Below is a small trained network, with its code and all its weights. Each question gives an input and a class and asks what happens when units are switched off, that is, made to give their printed mean instead of their output.

import numpy as np


def w(rows, s, z=0):
    codes = np.array(rows[::2]) - 128.0
    scale = np.full(codes.shape[1], s)
    scale[-1] = z or s
    return codes * scale


def norm(h):
    return h / np.sqrt((h * h).mean(-1, keepdims=True) + 1e-5)


def f(y):
    return np.maximum(y, 0)


def log_softmax(a):
    a = a - a.max(-1, keepdims=True)
    return a - np.log(np.exp(a).sum(-1, keepdims=True))


def net(x, mask):
    res = np.array(x, float).reshape(1, 7) / 4 @ E
    u = 0
    for l in range(3):
        y = f(norm(res) @ A[l][:, :-1].T + A[l][:, -1])
        res = res + np.where(mask[u : u + 9], y, B[l][:, -1]) @ B[l][:, :-1]
        u += 9
    return log_softmax(norm(res)[-1] @ U[:, :-1].T + U[:, -1])


A, B = {}, {}
E = w([
[127,130,127],'x0',
[129,127,126],'x1',
[162,45,255],'x2',
[129,130,127],'x3',
[128,130,129],'x4',
[210,58,76],'x5',
[202,176,174],'x6',
],0.0085)
A[0] = w([
[165,195,170,114],'0.n1',
[164,168,82,74],'0.n2',
[184,105,133,30],'0.n3',
[251,191,125,64],'0.n4',
[192,190,151,2],'0.n5',
[190,144,74,42],'0.n6',
[113,114,180,171],'0.n7',
[117,191,120,104],'0.n8',
[163,174,156,80],'0.n9',
],0.011,0.0028)
B[0] = w([
[27,105,109,209],'0.n1',
[190,188,92,205],'0.n2',
[184,192,113,183],'0.n3',
[44,4,55,253],'0.n4',
[43,32,76,176],'0.n5',
[171,241,196,210],'0.n6',
[140,207,81,226],'0.n7',
[163,195,138,196],'0.n8',
[51,102,116,175],'0.n9',
],0.011,0.0035)
A[1] = w([
[118,164,189,46],'1.n1',
[203,69,80,59],'1.n2',
[188,164,182,145],'1.n3',
[104,170,122,219],'1.n4',
[71,64,100,26],'1.n5',
[178,83,249,147],'1.n6',
[124,131,67,162],'1.n7',
[106,56,161,36],'1.n8',
[208,109,122,2],'1.n9',
],0.016,0.0015)
B[1] = w([
[112,182,220,171],'1.n1',
[13,193,244,254],'1.n2',
[153,38,131,165],'1.n3',
[174,109,205,201],'1.n4',
[51,31,67,213],'1.n5',
[241,207,50,228],'1.n6',
[189,89,148,228],'1.n7',
[95,101,2,201],'1.n8',
[83,198,236,194],'1.n9',
],0.016,0.0066)
A[2] = w([
[93,138,121,69],'2.n1',
[174,89,221,189],'2.n2',
[166,118,104,22],'2.n3',
[125,17,138,190],'2.n4',
[81,73,57,176],'2.n5',
[175,225,4,167],'2.n6',
[170,75,93,33],'2.n7',
[150,48,138,5],'2.n8',
[249,89,210,144],'2.n9',
],0.011,0.0016)
B[2] = w([
[125,169,112,158],'2.n1',
[103,35,123,231],'2.n2',
[137,140,146,146],'2.n3',
[83,102,52,219],'2.n4',
[121,124,41,254],'2.n5',
[253,156,128,250],'2.n6',
[105,126,145,161],'2.n7',
[100,100,121,156],'2.n8',
[157,36,122,239],'2.n9',
],0.018,0.0044)
U = w([
[247,144,115,106],'0',
[73,92,45,81],'1',
[119,94,137,253],'2',
[75,141,227,26],'3',
[130,86,132,182],'4',
],0.012,0.004)

Each question gives the input, the list of numbers given to net, and the class t.
The units are the neurons (one row each of A and B). Each row of codes is followed by its name. A weight is (code - 128) times the scale printed after its matrix; where a second scale follows, it is the last column's (A, B and U).
mask holds one flag per neuron, layer by layer. A switched-off neuron (its flag False) gives its mean, the last column of its row in B, instead of its output. The means were averaged over made-up inputs and are rounded, as every weight is.
A unit's drop is (log p(t) with every unit on - log p(t) with that unit switched off) / (log p(t) with every unit on - log p(t) with every unit switched off).
The circuit of an input: a set's keep is (log p(t) with only the set's units on - log p(t) with every unit switched off) / (log p(t) with every unit on - log p(t) with every unit switched off). Starting from the 12 units with the biggest drops (on a tie, the unit counted first), units are removed one at a time, each time the one whose removal leaves the highest keep (on an exact tie, the one counted first), for as long as the keep stays at least 0.8.
units of the circuit, in order: the units of the circuit, biggest drop first
most important unit: the unit with the biggest drop
k most important neurons: the k neurons with the biggest drops, biggest first
k most important neurons of layer l: the k neurons of layer l with the biggest drops, biggest first
input [3,6,7,-1,4,8,2], class 3: 3 most important neurons : (1.n2 1.n9 0.n3)
input [5,5,8,-1,-7,4,-8], class 0: units of the circuit, in order : (1.n6 0.n4)
input [-7,-6,8,-1,-4,2,-6], class 0: units of the circuit, in order : (1.n6)
input [-3,-6,6,7,6,6,7], class 1: 2 most important neurons : (0.n4 1.n8)
input [6,-8,4,-3,-2,7,-6], class 3: 4 most important neurons : (1.n2 0.n4 0.n1 1.n9)
input [-2,8,-5,-3,-2,-4,-1], class 0: 2 most important neurons of layer 1 : (1.n2 1.n5)
input [8,-4,-8,-5,-1,1,-8], class 0: units of the circuit, in order : (1.n2 2.n6)
input [-1,8,-8,-2,-1,8,-8], class 0: 4 most important neurons : (0.n4 0.n6 0.n2 0.n5)
input [-2,-8,-5,1,-6,-4,-5], class 4: 2 most important neurons of layer 0 : (0.n1 0.n4)
input [0,-1,7,5,6,6,-7], class 0: 4 most important neurons of layer 0 : (0.n4 0.n5 0.n1 0.n2)
input [4,1,3,3,-6,7,8], class 1: 2 most important neurons : (0.n4 0.n5)
input [-6,3,-5,3,7,-7,1], class 3: 4 most important neurons : (1.n6 1.n4 1.n8 2.n6)
input [1,7,-6,5,-5,7,-1], class 3: 4 most important neurons of layer 1 : (1.n6 1.n2 1.n8 1.n9)
input [2,3,6,-1,-2,-3,1], class 0: units of the circuit, in order : (1.n6)
input [-3,-3,-8,8,1,-7,-2], class 0: units of the circuit, in order : (1.n2 2.n6)
input [8,-7,3,6,-3,7,-6], class 3: 2 most important neurons : (1.n2 0.n4)
input [1,3,-4,1,-6,-6,4], class 3: 2 most important neurons of layer 0 : (0.n1 0.n8)
input [4,5,-3,2,-1,8,2], class 3: 2 most important neurons : (1.n2 0.n4)
input [-5,-2,-6,7,6,4,8], class 1: 3 most important neurons : (0.n4 0.n5 1.n6)
input [8,5,-7,-7,-2,-2,4], class 0: most important unit : 1.n2
